Below is a small trained network, with its code and all its weights. Each question gives an input and a target symbol and asks what happens when units are switched off, that is, made to give their printed mean instead of their output.

import numpy as np


def w(rows, s, z=0):
    codes = np.array(rows[::2]) - 128.0
    scale = np.full(codes.shape[1], s)
    scale[-1] = z or s
    return codes * scale


def f(y):
    return np.maximum(y, 0)


def softmax(a):
    e = np.exp(a - a.max(-1, keepdims=True))
    return e / e.sum(-1, keepdims=True)


def log_softmax(a):
    a = a - a.max(-1, keepdims=True)
    return a - np.log(np.exp(a).sum(-1, keepdims=True))


def net(x, mask):
    ids = ['βδεζηθλπστψ'.index(c) for c in x.split()]
    T = len(ids)
    res = E[ids] + P[:T]
    u = 0
    for l in range(3):
        r = res
        for j in range(3):
            rows = slice(3 * j, 3 * j + 3)
            q, k, v = (r @ M[l][rows].T for M in (Q, K, V))
            z = softmax(np.where(np.tri(T) > 0, q @ k.T / 3**0.5, -1e9)) @ v
            o = O[l][rows]
            res = res + np.where(mask[u + j], z, o[:, -1]) @ o[:, :-1]
        u += 3
        y = f(res @ A[l][:, :-1].T + A[l][:, -1])
        res = res + np.where(mask[u : u + 8], y, B[l][:, -1]) @ B[l][:, :-1]
        u += 8
    return log_softmax(res[-1] @ U[:, :-1].T + U[:, -1])


Q, K, V, O, A, B = {}, {}, {}, {}, {}, {}
E = w([
[29,174,24,145,110,36],'β',
[164,201,78,190,167,222],'δ',
[78,134,191,139,111,101],'ε',
[153,201,36,155,174,121],'ζ',
[13,124,97,166,115,129],'η',
[40,102,66,66,118,92],'θ',
[102,206,176,241,101,147],'λ',
[101,114,117,136,101,206],'π',
[183,11,114,235,206,66],'σ',
[139,103,86,5,171,136],'τ',
[185,140,144,104,194,188],'ψ',
],0.013)
P = w([
[178,37,176,110,61,183],'0',
[55,122,194,43,195,207],'1',
[47,143,187,68,218,197],'2',
[26,152,183,84,243,188],'3',
[17,147,180,89,253,176],'4',
[21,142,191,100,249,171],'5',
],0.0053)
Q[0] = w([
[152,107,127,180,104,166],'L0H1',
[139,133,2,111,171,106],'L0H1',
[125,87,75,128,198,119],'L0H1',
[148,185,135,104,101,140],'L0H2',
[116,169,167,93,80,131],'L0H2',
[135,156,114,109,59,109],'L0H2',
[168,130,84,112,34,67],'L0H3',
[109,154,115,102,167,127],'L0H3',
[27,126,83,136,195,176],'L0H3',
],0.015)
K[0] = w([
[139,129,221,129,73,127],'L0H1',
[130,77,72,136,197,50],'L0H1',
[204,10,66,154,129,68],'L0H1',
[114,155,149,109,114,149],'L0H2',
[103,172,104,109,79,152],'L0H2',
[66,192,181,78,170,143],'L0H2',
[70,243,153,89,166,189],'L0H3',
[115,93,168,162,71,111],'L0H3',
[229,81,132,145,111,93],'L0H3',
],0.012)
V[0] = w([
[100,71,161,156,144,193],'L0H1',
[172,119,127,155,72,187],'L0H1',
[122,121,166,93,180,123],'L0H1',
[108,28,231,150,173,108],'L0H2',
[126,145,146,121,185,70],'L0H2',
[127,125,186,93,190,159],'L0H2',
[170,166,153,95,188,85],'L0H3',
[254,194,81,115,182,155],'L0H3',
[133,168,242,201,147,149],'L0H3',
],0.0087)
O[0] = w([
[147,117,76,60,118,85,250],'L0H1',
[101,136,73,65,172,110,17],'L0H1',
[114,85,137,159,81,98,223],'L0H1',
[154,12,103,177,124,151,253],'L0H2',
[137,32,217,167,125,153,147],'L0H2',
[49,63,180,128,35,99,237],'L0H2',
[127,118,207,154,97,99,71],'L0H3',
[200,181,222,42,94,94,105],'L0H3',
[152,149,124,140,10,254,85],'L0H3',
],0.0061,0.0023)
A[0] = w([
[64,210,95,162,70,80,139],'L0N1',
[175,206,86,159,254,79,2],'L0N2',
[126,163,135,181,157,115,71],'L0N3',
[99,94,152,121,99,84,112],'L0N4',
[211,77,151,152,146,93,110],'L0N5',
[166,99,156,67,121,133,132],'L0N6',
[103,108,116,91,132,110,127],'L0N7',
[65,147,142,66,116,92,169],'L0N8',
],0.0085,0.0046)
B[0] = w([
[137,130,222,183,120,230,216],'L0N1',
[32,119,224,192,39,83,228],'L0N2',
[49,63,171,82,169,93,155],'L0N3',
[125,185,105,90,147,36,176],'L0N4',
[96,68,94,147,127,4,191],'L0N5',
[129,142,184,252,109,152,206],'L0N6',
[93,196,229,144,169,193,187],'L0N7',
[253,190,155,181,152,131,254],'L0N8',
],0.0059,0.0045)
Q[1] = w([
[148,147,67,133,74,125],'L1H1',
[143,111,132,133,151,149],'L1H1',
[92,176,104,86,80,155],'L1H1',
[117,114,114,93,188,139],'L1H2',
[78,131,178,135,143,170],'L1H2',
[148,183,136,162,150,126],'L1H2',
[87,159,141,138,87,165],'L1H3',
[141,148,113,5,51,121],'L1H3',
[176,101,74,141,121,177],'L1H3',
],0.012)
K[1] = w([
[71,254,188,158,35,205],'L1H1',
[51,84,157,165,134,136],'L1H1',
[36,103,215,46,75,150],'L1H1',
[161,192,84,213,122,74],'L1H2',
[186,52,165,163,85,115],'L1H2',
[146,100,113,17,195,80],'L1H2',
[80,146,167,114,57,99],'L1H3',
[108,192,212,64,118,246],'L1H3',
[112,90,170,81,144,194],'L1H3',
],0.0069)
V[1] = w([
[115,88,42,142,97,59],'L1H1',
[120,171,46,116,165,157],'L1H1',
[77,59,102,171,163,65],'L1H1',
[167,136,151,100,44,133],'L1H2',
[129,107,57,110,74,189],'L1H2',
[128,175,148,201,151,111],'L1H2',
[71,130,162,190,1,221],'L1H3',
[69,123,134,172,13,63],'L1H3',
[205,17,188,152,49,94],'L1H3',
],0.0075)
O[1] = w([
[133,78,216,111,108,148,129],'L1H1',
[89,85,79,108,136,139,46],'L1H1',
[132,105,200,193,111,126,253],'L1H1',
[183,137,178,40,136,106,75],'L1H2',
[94,72,127,80,103,190,45],'L1H2',
[156,158,139,188,103,93,193],'L1H2',
[255,78,117,63,118,141,163],'L1H3',
[160,106,71,95,214,142,199],'L1H3',
[107,182,144,114,226,163,224],'L1H3',
],0.008,0.006)
A[1] = w([
[109,182,155,181,123,106,139],'L1N1',
[214,127,18,124,156,116,116],'L1N2',
[48,143,160,151,104,118,125],'L1N3',
[128,209,148,37,99,151,2],'L1N4',
[145,84,126,16,146,158,122],'L1N5',
[163,143,166,37,131,106,140],'L1N6',
[127,172,137,111,147,1,71],'L1N7',
[185,209,38,179,141,67,156],'L1N8',
],0.0075,0.0042)
B[1] = w([
[67,118,108,2,122,162,254],'L1N1',
[57,122,238,169,51,129,180],'L1N2',
[142,143,210,48,101,123,216],'L1N3',
[147,62,167,247,68,80,185],'L1N4',
[101,154,93,103,248,130,182],'L1N5',
[191,137,123,171,53,112,190],'L1N6',
[115,118,96,145,134,211,194],'L1N7',
[82,143,89,150,140,91,236],'L1N8',
],0.0071,0.0091)
Q[2] = w([
[158,169,157,8,163,78],'L2H1',
[216,110,158,87,106,150],'L2H1',
[124,105,102,125,143,166],'L2H1',
[133,154,168,127,89,95],'L2H2',
[79,75,108,137,118,142],'L2H2',
[144,84,131,123,166,154],'L2H2',
[83,125,204,184,124,204],'L2H3',
[159,192,195,109,147,163],'L2H3',
[50,125,94,169,87,149],'L2H3',
],0.011)
K[2] = w([
[53,126,176,210,184,86],'L2H1',
[114,95,129,254,79,92],'L2H1',
[158,108,129,147,92,186],'L2H1',
[152,109,153,66,92,106],'L2H2',
[98,73,133,169,136,133],'L2H2',
[152,131,155,134,195,139],'L2H2',
[118,52,155,197,140,10],'L2H3',
[184,118,210,134,198,86],'L2H3',
[70,85,69,121,109,101],'L2H3',
],0.009)
V[2] = w([
[108,82,150,152,148,127],'L2H1',
[137,71,90,118,145,80],'L2H1',
[95,112,143,97,158,112],'L2H1',
[83,158,126,169,181,183],'L2H2',
[144,122,180,144,172,2],'L2H2',
[172,144,154,154,186,112],'L2H2',
[156,75,118,227,76,105],'L2H3',
[182,183,127,108,145,119],'L2H3',
[227,109,113,143,97,218],'L2H3',
],0.0087)
O[2] = w([
[122,64,127,126,153,56,175],'L2H1',
[185,162,155,204,117,81,48],'L2H1',
[207,85,100,128,124,110,151],'L2H1',
[159,57,104,125,128,129,247],'L2H2',
[56,130,77,160,46,122,243],'L2H2',
[92,97,68,223,90,128,205],'L2H2',
[130,183,74,49,254,69,207],'L2H3',
[71,98,79,178,166,189,48],'L2H3',
[18,125,227,157,139,103,2],'L2H3',
],0.0078,0.0071)
A[2] = w([
[205,125,93,114,83,121,33],'L2N1',
[168,182,62,152,1,140,91],'L2N2',
[177,60,74,132,67,86,137],'L2N3',
[199,138,89,53,186,153,45],'L2N4',
[184,127,101,125,122,143,236],'L2N5',
[107,48,134,190,70,75,3],'L2N6',
[71,140,48,161,123,97,79],'L2N7',
[118,131,97,100,149,53,183],'L2N8',
],0.01,0.005)
B[2] = w([
[21,155,170,68,92,93,166],'L2N1',
[145,105,133,141,220,135,235],'L2N2',
[88,143,152,114,101,231,251],'L2N3',
[118,188,161,206,85,99,191],'L2N4',
[224,144,65,95,87,148,197],'L2N5',
[139,254,141,118,146,157,203],'L2N6',
[207,99,163,132,111,103,254],'L2N7',
[64,82,100,144,67,58,234],'L2N8',
],0.0083,0.0095)
U = w([
[147,128,173,99,149,26,113],'β',
[248,172,200,105,48,108,99],'δ',
[98,179,175,43,189,147,4],'ε',
[93,254,93,47,164,90,126],'ζ',
[123,143,76,77,110,196,172],'η',
[82,141,163,220,85,124,177],'θ',
[89,141,135,63,26,93,89],'λ',
[216,192,92,116,205,117,155],'π',
[37,81,88,93,165,109,128],'σ',
[168,95,78,155,77,60,211],'τ',
[194,54,158,158,187,125,122],'ψ',
],0.0057,0.0039)

Each question gives the input, a string of symbols that net reads in full, and the target symbol t.
The units are the heads (3 rows each of Q, K, V and O) and the neurons (one row each of A and B). Each row of codes is followed by its name. A weight is (code - 128) times the scale printed after its matrix; where a second scale follows, it is the last column's (O, A, B and U).
mask holds one flag per unit, layer by layer, with each layer's heads first. A switched-off unit (its flag False) gives its mean, the last column of its rows in O or B, instead of its output. The means were averaged over made-up inputs and are rounded, as every weight is.
A unit's drop is (log p(t) with every unit on - log p(t) with that unit switched off) / (log p(t) with every unit on - log p(t) with every unit switched off).
The circuit of an input: a set's keep is (log p(t) with only the set's units on - log p(t) with every unit switched off) / (log p(t) with every unit on - log p(t) with every unit switched off). Starting from the 12 units with the biggest drops (on a tie, the unit counted first), units are removed one at a time, each time the one whose removal leaves the highest keep (on an exact tie, the one counted first), for as long as the keep stays at least 0.8.
circuit, biggest first: the units of the circuit, biggest drop first
most important unit: the unit with the biggest drop
top k neurons: the k neurons with the biggest drops, biggest first
k most important neurons of layer l: the k neurons of layer l with the biggest drops, biggest first
which heads matter: for each layer, one digit per head in row order, 1 if its drop is at least 0.15 and else 0, layers parted by /
input η π β σ, target θ: circuit, biggest first	(L2H2 L0H2 L1H1)
input θ ε ψ τ β, target λ: which heads matter	001 / 101 / 111
input τ τ λ, target η: which heads matter	001 / 001 / 101
input ε δ λ τ η δ, target ψ: circuit, biggest first	(L2H2 L2H3 L0H3 L1H3)
input ψ β θ ζ, target θ: circuit, biggest first	(L2H3 L0H3 L1H2)
input σ σ ψ π ζ, target σ: most important unit	L1H1
input ψ δ δ η θ, target θ: circuit, biggest first	(L2H3 L0H3 L1H2)
input τ ψ ψ ψ σ, target θ: circuit, biggest first	(L2H2 L1H1 L0H2)
input ψ β τ σ β θ, target λ: which heads matter	111 / 101 / 101
input σ τ η τ, target δ: which heads matter	101 / 101 / 001
input ψ τ σ τ β δ, target π: which heads matter	111 / 001 / 011
input δ σ β β, target ζ: 4 most important neurons of layer 1	(L1N1 L1N5 L1N3 L1N7)
input ζ δ ψ, target π: top 2 neurons	(L1N8 L2N2)
input σ ψ τ δ ψ, target ψ: most important unit	L1H3
input δ η θ, target ζ: which heads matter	011 / 101 / 111
input ψ τ σ ζ, target τ: which heads matter	110 / 001 / 011
input ψ τ λ ζ, target θ: top 2 neurons	(L1N2 L0N6)
input σ δ β ψ δ, target π: which heads matter	011 / 001 / 011
input σ ε η θ, target λ: top 2 neurons	(L0N5 L0N1)
input ε π τ θ, target ψ: top neuron	(L1N5)
input η σ π, target η: 2 most important neurons of layer 0	(L0N5 L0N1)
input ζ δ τ σ β, target ζ: top 2 neurons	(L0N1 L0N5)
input π τ ψ ε η, target δ: top 2 neurons	(L1N5 L0N1)
input τ ε ψ δ, target η: top 2 neurons	(L1N1 L2N3)
input τ θ δ, target η: top 2 neurons	(L1N1 L0N7)
input θ σ σ β, target σ: which heads matter	010 / 101 / 110
input θ ψ ζ ζ τ, target λ: most important neuron of layer 2	(L2N1)
input ε π τ ε, target ψ: which heads matter	001 / 011 / 011
input τ σ ψ θ η π, target η: top 2 neurons	(L0N5 L2N3)
